Here is a tiny trained network, its code and every weight. The questions are about switching its units off for an input and a class, where a switched-off unit gives its printed mean instead of its output.

import numpy as np


def w(rows, s, z=0):
    codes = np.array(rows[::2]) - 128.0
    scale = np.full(codes.shape[1], s)
    scale[-1] = z or s
    return codes * scale


def norm(h):
    return h / np.sqrt((h * h).mean(-1, keepdims=True) + 1e-5)


def f(y):
    return y / 2 * (1 + np.tanh(0.7978845608 * (y + 0.044715 * y**3)))


def log_softmax(a):
    a = a - a.max(-1, keepdims=True)
    return a - np.log(np.exp(a).sum(-1, keepdims=True))


def net(x, mask):
    res = np.array(x, float).reshape(1, 8) / 4 @ E
    u = 0
    for l in range(2):
        y = f(norm(res) @ A[l][:, :-1].T + A[l][:, -1])
        res = res + np.where(mask[u : u + 5], y, B[l][:, -1]) @ B[l][:, :-1]
        u += 5
    return log_softmax(norm(res)[-1] @ U[:, :-1].T + U[:, -1])


A, B = {}, {}
E = w([
[198,36,108,3,207,104,71],'x0',
[216,123,154,167,111,81,232],'x1',
[147,126,197,138,119,99,80],'x2',
[124,161,186,120,219,142,145],'x3',
[116,131,104,124,127,139,144],'x4',
[201,227,131,30,81,208,130],'x5',
[125,130,127,130,119,127,122],'x6',
[48,106,176,72,89,113,171],'x7',
],0.0052)
A[0] = w([
[66,95,172,63,90,116,182,41],'L0N0',
[160,103,133,90,155,113,98,10],'L0N1',
[133,146,193,135,226,180,160,13],'L0N2',
[206,104,151,147,119,90,205,2],'L0N3',
[163,62,77,140,11,130,103,35],'L0N4',
],0.011,0.0037)
B[0] = w([
[214,150,87,196,181,140,82,235],'L0N0',
[79,166,180,178,130,190,207,180],'L0N1',
[102,151,70,75,137,1,155,222],'L0N2',
[32,128,106,94,153,203,12,253],'L0N3',
[94,180,132,84,232,54,169,225],'L0N4',
],0.013,0.0029)
A[1] = w([
[172,47,135,57,175,146,148,3],'L1N0',
[160,120,9,156,169,181,195,130],'L1N1',
[187,174,143,62,73,146,137,36],'L1N2',
[97,54,130,181,139,98,156,43],'L1N3',
[179,86,238,145,87,129,88,78],'L1N4',
],0.012,0.0015)
B[1] = w([
[79,218,118,235,41,144,161,196],'L1N0',
[133,94,231,125,154,113,103,255],'L1N1',
[140,11,106,129,114,92,155,186],'L1N2',
[201,128,113,32,65,163,148,200],'L1N3',
[94,122,180,120,177,97,134,144],'L1N4',
],0.011,0.0048)
U = w([
[67,190,75,80,190,27,180,72],'0',
[80,188,168,220,45,197,215,145],'1',
[38,100,86,60,129,216,2,83],'2',
[232,33,78,67,63,126,148,74],'3',
[232,122,169,188,214,126,60,74],'4',
[114,124,150,94,160,138,108,251],'5',
[107,100,192,115,141,109,120,195],'6',
[95,120,148,117,154,133,114,151],'7',
],0.007,0.0024)

Each question gives the input, the list of numbers given to net, and the class t.
The units are the neurons (one row each of A and B). Each row of codes is followed by its name. A weight is (code - 128) times the scale printed after its matrix; where a second scale follows, it is the last column's (A, B and U).
mask holds one flag per neuron, layer by layer. A switched-off neuron (its flag False) gives its mean, the last column of its row in B, instead of its output. The means were averaged over made-up inputs and are rounded, as every weight is.
A unit's drop is (log p(t) with every unit on - log p(t) with that unit switched off) / (log p(t) with every unit on - log p(t) with every unit switched off).
The circuit of an input: a set's keep is (log p(t) with only the set's units on - log p(t) with every unit switched off) / (log p(t) with every unit on - log p(t) with every unit switched off). Starting from all 10 units, units are removed one at a time, each time the one whose removal leaves the highest keep (on an exact tie, the one counted first), for as long as the keep stays at least 0.8.
units of the circuit, in order: the units of the circuit, biggest drop first
unit that matters most: the unit with the biggest drop
top k neurons in layer l: the k neurons of layer l with the biggest drops, biggest first
drop of u: that unit's drop, to one decimal
input [2,3,1,8,0,-8,-5,-5], class 0: top 2 neurons in layer 0	L0N2; L0N0
input [-6,-1,0,8,1,6,-2,-2], class 0: unit that matters most	L0N2
input [0,-4,-7,1,1,0,1,1], class 6: units of the circuit, in order	L1N1; L0N3
input [6,6,8,-3,-4,5,3,8], class 4: top 2 neurons in layer 0	L0N0; L0N3
input [3,4,-6,1,-4,-7,2,-2], class 3: top 2 neurons in layer 1	L1N3; L1N4
input [8,-3,-5,6,-2,-1,0,-3], class 1: units of the circuit, in order	L1N0; L0N3
input [6,-5,5,8,-7,1,-4,6], class 0: top 2 neurons in layer 0	L0N2; L0N3
input [-5,4,-1,-6,-4,7,-2,2], class 3: top 2 neurons in layer 0	L0N2; L0N1
input [6,3,6,-5,5,-6,-1,-2], class 1: units of the circuit, in order	L1N0; L0N2
input [5,-4,7,-1,-6,5,5,0], class 6: top 2 neurons in layer 1	L1N4; L1N2
input [-6,1,6,7,-5,-7,-2,-6], class 0: units of the circuit, in order	L0N2; L1N1
input [1,1,-1,7,-3,-8,-5,-5], class 3: units of the circuit, in order	L1N3; L0N4
input [-4,4,7,-7,-1,5,2,8], class 4: top 2 neurons in layer 0	L0N0; L0N2
input [-2,-7,3,-3,-2,4,6,8], class 4: unit that matters most	L0N0
input [3,8,7,7,4,7,-1,6], class 2: top 2 neurons in layer 0	L0N3; L0N4
input [-4,-4,-5,0,0,-7,0,3], class 3: top 2 neurons in layer 1	L1N3; L1N0
input [-7,8,2,-8,-5,-1,-3,-6], class 0: top 3 neurons in layer 0	L0N4; L0N0; L0N1
input [-6,8,-6,-2,-6,-1,-1,1], class 2: drop of L1N0	0.1
input [-6,-1,-8,3,-5,1,2,-4], class 6: drop of L0N1	0.1
input [7,3,4,7,-5,-1,-2,3], class 0: drop of L0N0	0.0
